Here is a tiny trained network, its code and every weight. The questions are about switching its units off for an input and a class, where a switched-off unit gives its printed mean instead of its output.

import numpy as np


def w(rows, s, z=0):
    codes = np.array(rows[::2]) - 128.0
    scale = np.full(codes.shape[1], s)
    scale[-1] = z or s
    return codes * scale


def f(y):
    return y / 2 * (1 + np.tanh(0.7978845608 * (y + 0.044715 * y**3)))


def log_softmax(a):
    a = a - a.max(-1, keepdims=True)
    return a - np.log(np.exp(a).sum(-1, keepdims=True))


def net(x, mask):
    res = np.array(x, float).reshape(1, 7) / 4 @ E
    y = f(res @ A[0][:, :-1].T + A[0][:, -1])
    res = res + np.where(mask, y, B[0][:, -1]) @ B[0][:, :-1]
    return log_softmax(res[-1] @ U[:, :-1].T + U[:, -1])


A, B = {}, {}
E = w([
[143,254,1,208],'x0',
[40,239,212,180],'x1',
[203,241,155,25],'x2',
[252,95,230,216],'x3',
[127,127,127,128],'x4',
[127,128,129,127],'x5',
[130,126,129,129],'x6',
],0.0062)
A[0] = w([
[201,123,166,198,89],'n1',
[32,149,117,70,123],'n2',
[67,150,42,41,113],'n3',
[161,58,108,67,117],'n4',
[122,101,152,134,133],'n5',
[190,184,160,50,190],'n6',
[161,119,125,131,61],'n7',
[167,172,52,169,89],'n8',
[224,181,17,240,106],'n9',
[216,83,52,94,100],'n10',
[181,187,152,46,88],'n11',
[228,131,197,154,108],'n12',
[69,183,199,153,87],'n13',
[12,71,108,236,113],'n14',
[215,218,157,32,93],'n15',
[108,78,196,54,88],'n16',
[6,99,93,73,140],'n17',
[144,176,64,192,95],'n18',
[53,162,55,66,116],'n19',
[190,85,68,106,113],'n20',
[80,42,76,240,67],'n21',
[124,97,180,74,163],'n22',
[101,65,254,98,125],'n23',
[178,84,77,99,93],'n24',
[152,173,75,171,103],'n25',
[207,125,159,232,154],'n26',
[117,86,193,72,90],'n27',
[109,97,181,98,73],'n28',
[97,83,194,75,89],'n29',
[162,95,74,105,69],'n30',
[106,119,122,105,254],'n31',
[93,164,190,145,190],'n32',
[155,182,139,30,139],'n33',
[150,45,5,67,124],'n34',
[188,133,141,189,113],'n35',
[197,230,142,45,86],'n36',
[143,94,166,119,216],'n37',
[220,90,54,140,182],'n38',
[193,90,84,84,92],'n39',
[82,65,93,198,88],'n40',
[58,189,175,130,129],'n41',
[213,120,170,195,67],'n42',
],0.0079,0.0094)
B[0] = w([
[148,161,163,29,154],'n1',
[173,159,171,105,174],'n2',
[183,135,161,74,191],'n3',
[92,193,127,155,174],'n4',
[132,120,108,115,142],'n5',
[131,79,106,177,213],'n6',
[84,143,216,47,112],'n7',
[69,112,90,68,148],'n8',
[82,122,62,73,194],'n9',
[51,185,218,202,169],'n10',
[83,1,160,119,154],'n11',
[155,153,141,66,173],'n12',
[49,176,206,192,152],'n13',
[147,58,160,135,200],'n14',
[121,27,157,140,179],'n15',
[68,155,55,92,167],'n16',
[195,152,149,80,204],'n17',
[64,93,90,76,153],'n18',
[185,135,144,61,184],'n19',
[90,162,161,168,159],'n20',
[128,47,169,107,171],'n21',
[108,131,52,137,188],'n22',
[110,155,73,109,208],'n23',
[56,169,202,167,146],'n24',
[54,103,68,72,145],'n25',
[177,150,122,76,196],'n26',
[64,141,76,107,156],'n27',
[43,127,121,9,132],'n28',
[79,139,47,52,157],'n29',
[82,150,234,94,129],'n30',
[197,140,59,209,255],'n31',
[133,161,115,175,196],'n32',
[151,78,148,156,179],'n33',
[134,180,185,157,210],'n34',
[142,141,116,71,147],'n35',
[89,32,135,145,169],'n36',
[154,148,81,148,220],'n37',
[131,174,112,181,206],'n38',
[95,153,170,151,150],'n39',
[126,38,193,115,154],'n40',
[120,164,155,178,168],'n41',
[138,149,204,35,151],'n42',
],0.0079,0.0086)
U = w([
[16,141,55,59,30],'0',
[104,9,187,130,62],'1',
[191,181,184,30,9],'2',
[33,215,205,182,63],'3',
[152,144,83,154,255],'4',
[153,146,87,154,245],'5',
[155,143,83,161,195],'6',
],0.012,0.006)

Each question gives the input, the list of numbers given to net, and the class t.
The units are the neurons (one row each of A and B). Each row of codes is followed by its name. A weight is (code - 128) times the scale printed after its matrix; where a second scale follows, it is the last column's (A, B and U).
mask holds one flag per neuron, in row order. A switched-off neuron (its flag False) gives its mean, the last column of its row in B, instead of its output. The means were averaged over made-up inputs and are rounded, as every weight is.
A unit's drop is (log p(t) with every unit on - log p(t) with that unit switched off) / (log p(t) with every unit on - log p(t) with every unit switched off).
The circuit of an input: a set's keep is (log p(t) with only the set's units on - log p(t) with every unit switched off) / (log p(t) with every unit on - log p(t) with every unit switched off). Starting from the 12 units with the biggest drops (on a tie, the unit counted first), units are removed one at a time, each time the one whose removal leaves the highest keep (on an exact tie, the one counted first), for as long as the keep stays at least 0.8.
circuit, biggest first: the units of the circuit, biggest drop first
most important unit: the unit with the biggest drop
k most important neurons: the k neurons with the biggest drops, biggest first
drop when u is switched off: that unit's drop, to one decimal
input [0,-4,5,-6,-4,4,5], class 2: most important unit : n3
input [8,-6,-2,-1,-5,0,-1], class 0: circuit, biggest first : n9, n8
input [1,-7,-8,1,2,6,8], class 1: 3 most important neurons : n21, n40, n14
input [7,7,-2,6,-2,6,-5], class 0: circuit, biggest first : n9, n18, n25
input [5,-7,-8,0,0,5,4], class 1: 3 most important neurons : n21, n40, n14
input [2,-7,-7,-4,-6,6,-7], class 1: circuit, biggest first : n21, n40
input [-4,7,-5,-7,-2,4,-6], class 2: 3 most important neurons : n17, n2, n19
input [7,-6,-2,0,-2,5,-4], class 0: circuit, biggest first : n9, n8
input [3,6,-6,8,5,-4,-5], class 2: circuit, biggest first : n26, n1, n42
input [-6,-8,7,-1,1,8,-6], class 3: circuit, biggest first : n10, n4, n24
input [0,5,4,7,-5,-5,3], class 2: circuit, biggest first : n12, n1
input [1,-8,-7,6,8,8,6], class 3: 2 most important neurons : n10, n38
input [4,2,2,-8,4,8,-5], class 2: drop when n3 is switched off : 0.1
input [2,-4,7,6,3,5,1], class 1: most important unit : n15
input [-5,-8,4,5,0,-7,-1], class 3: drop when n10 is switched off : 0.2
input [8,1,1,1,4,-5,6], class 0: drop when n9 is switched off : 0.1
